Below is a small trained network, with its code and all its weights. Each question gives an input and a target symbol and asks what happens when units are switched off, that is, made to give their printed mean instead of their output.

import numpy as np


def w(rows, s, z=0):
    codes = np.array(rows[::2]) - 128.0
    scale = np.full(codes.shape[1], s)
    scale[-1] = z or s
    return codes * scale


def norm(h):
    return h / np.sqrt((h * h).mean(-1, keepdims=True) + 1e-5)


def f(y):
    return np.maximum(y, 0)


def softmax(a):
    e = np.exp(a - a.max(-1, keepdims=True))
    return e / e.sum(-1, keepdims=True)


def log_softmax(a):
    a = a - a.max(-1, keepdims=True)
    return a - np.log(np.exp(a).sum(-1, keepdims=True))


def net(x, mask):
    ids = ['ΛΞΣΨαγζθτφω'.index(c) for c in x.split()]
    T = len(ids)
    res = E[ids] + P[:T]
    q, k, v = (norm(res) @ M[0].T for M in (Q, K, V))
    z = softmax(np.where(np.tri(T) > 0, q @ k.T / 2**0.5, -1e9)) @ v
    res = res + np.where(mask[0], z, O[0][:, -1]) @ O[0][:, :-1]
    y = f(norm(res) @ A[0][:, :-1].T + A[0][:, -1])
    res = res + np.where(mask[1:13], y, B[0][:, -1]) @ B[0][:, :-1]
    return log_softmax(norm(res)[-1] @ U[:, :-1].T + U[:, -1])


Q, K, V, O, A, B = {}, {}, {}, {}, {}, {}
E = w([
[104,58,88,143,125,148],'Λ',
[227,113,147,142,36,196],'Ξ',
[125,151,96,9,150,165],'Σ',
[233,118,39,88,163,176],'Ψ',
[152,120,222,79,55,106],'α',
[159,107,105,163,1,110],'γ',
[128,89,128,78,101,112],'ζ',
[95,130,180,147,198,101],'θ',
[61,92,140,110,163,69],'τ',
[204,123,58,86,68,93],'φ',
[93,173,131,83,200,140],'ω',
],0.015)
P = w([
[128,24,183,131,111,254],'0',
[163,55,48,222,178,218],'1',
[143,40,41,160,190,161],'2',
[165,42,90,113,165,100],'3',
[182,79,91,165,179,106],'4',
[166,99,104,121,159,80],'5',
[173,130,108,140,165,73],'6',
[166,159,124,121,153,54],'7',
[166,195,109,142,148,46],'8',
[156,228,85,135,144,53],'9',
[181,251,95,168,153,21],'10',
],0.0065)
Q[0] = w([
[167,177,174,108,119,140],'h1',
[46,150,117,145,248,144],'h1',
],0.013)
K[0] = w([
[146,193,63,171,106,34],'h1',
[164,7,125,113,132,229],'h1',
],0.014)
V[0] = w([
[143,184,202,79,244,167],'h1',
[3,113,205,215,126,68],'h1',
],0.0075)
O[0] = w([
[209,50,114,141,208,178,34],'h1',
[90,7,195,205,103,70,8],'h1',
],0.014,0.0011)
A[0] = w([
[155,121,60,160,120,153,160],'n1',
[145,150,189,143,56,164,151],'n2',
[111,71,151,94,194,150,231],'n3',
[16,90,81,124,138,127,196],'n4',
[37,134,190,62,129,139,253],'n5',
[32,144,148,163,93,87,194],'n6',
[134,163,104,71,174,77,162],'n7',
[74,164,140,115,161,120,112],'n8',
[102,63,151,158,104,124,159],'n9',
[125,74,183,137,143,67,181],'n10',
[192,85,225,95,125,152,60],'n11',
[103,136,97,164,252,78,115],'n12',
],0.012,0.0028)
B[0] = w([
[52,172,214,116,129,101,179],'n1',
[36,89,226,166,237,113,222],'n2',
[173,184,122,57,7,38,190],'n3',
[169,223,145,190,203,130,209],'n4',
[171,111,107,197,136,106,247],'n5',
[195,91,119,111,31,163,235],'n6',
[106,188,31,124,217,115,203],'n7',
[214,101,2,93,194,149,172],'n8',
[149,109,65,14,143,100,201],'n9',
[80,168,29,85,141,185,219],'n10',
[142,166,136,231,157,164,254],'n11',
[69,99,138,19,153,70,169],'n12',
],0.0083,0.0074)
U = w([
[254,166,93,166,93,139,79],'Λ',
[73,143,69,125,122,175,51],'Ξ',
[102,145,153,58,96,219,148],'Σ',
[107,137,106,95,117,182,2],'Ψ',
[112,195,127,56,138,41,103],'α',
[110,169,104,170,110,113,80],'γ',
[91,136,160,192,187,150,233],'ζ',
[69,44,85,122,113,102,228],'θ',
[102,101,74,116,99,104,54],'τ',
[96,177,150,129,25,92,208],'φ',
[174,62,126,62,166,119,137],'ω',
],0.0095,0.0024)

Each question gives the input, a string of symbols that net reads in full, and the target symbol t.
The units are the heads (2 rows each of Q, K, V and O) and the neurons (one row each of A and B). Each row of codes is followed by its name. A weight is (code - 128) times the scale printed after its matrix; where a second scale follows, it is the last column's (O, A, B and U).
mask holds one flag per unit, heads first, then neurons. A switched-off unit (its flag False) gives its mean, the last column of its rows in O or B, instead of its output. The means were averaged over made-up inputs and are rounded, as every weight is.
A unit's drop is (log p(t) with every unit on - log p(t) with that unit switched off) / (log p(t) with every unit on - log p(t) with every unit switched off).
The circuit of an input: a set's keep is (log p(t) with only the set's units on - log p(t) with every unit switched off) / (log p(t) with every unit on - log p(t) with every unit switched off). Starting from the 12 units with the biggest drops (on a tie, the unit counted first), units are removed one at a time, each time the one whose removal leaves the highest keep (on an exact tie, the one counted first), for as long as the keep stays at least 0.8.
circuit, biggest first: the units of the circuit, biggest drop first
unit that matters most: the unit with the biggest drop
top k neurons: the k neurons with the biggest drops, biggest first
drop of u: that unit's drop, to one decimal
input α α τ, target α: unit that matters most -> n12
input Λ α ω ω Λ α, target Λ: circuit, biggest first -> [h1; n11; n3]
input γ α γ Λ θ, target Λ: circuit, biggest first -> [h1; n6; n8]
input α Λ α Λ γ τ γ α α, target φ: top 3 neurons -> [n6; n4; n10]
input ω α Ψ ζ α ω α, target Λ: circuit, biggest first -> [h1; n3; n11]
input θ α ω, target α: top 2 neurons -> [n12; n3]
input Λ ω Ψ α α α τ Λ, target Λ: circuit, biggest first -> [h1; n4; n6]
input Λ Λ α α Σ Λ Λ, target Λ: top 2 neurons -> [n4; n6]
input α Ψ ζ γ α α, target φ: top 3 neurons -> [n6; n4; n11]
input α α ω Λ α Σ Ξ θ α Λ, target α: top 2 neurons -> [n12; n11]
input θ α ω α τ Ξ Ξ γ Λ α Ξ, target ζ: top 3 neurons -> [n2; n3; n6]
input τ ζ τ α α Λ α Ψ, target α: top 2 neurons -> [n1; n11]
input α τ Λ ω α α α θ α α Ψ, target α: top 2 neurons -> [n1; n12]
input Σ α θ, target α: circuit, biggest first -> [n3]
input θ ω Σ α ω α α φ Λ θ Λ, target θ: drop of n2 -> -0.1
input ω α ω α Ξ Λ Λ, target ω: drop of h1 -> 1.5
input α α τ Λ Ξ ω α ω Λ, target α: drop of n12 -> 0.3
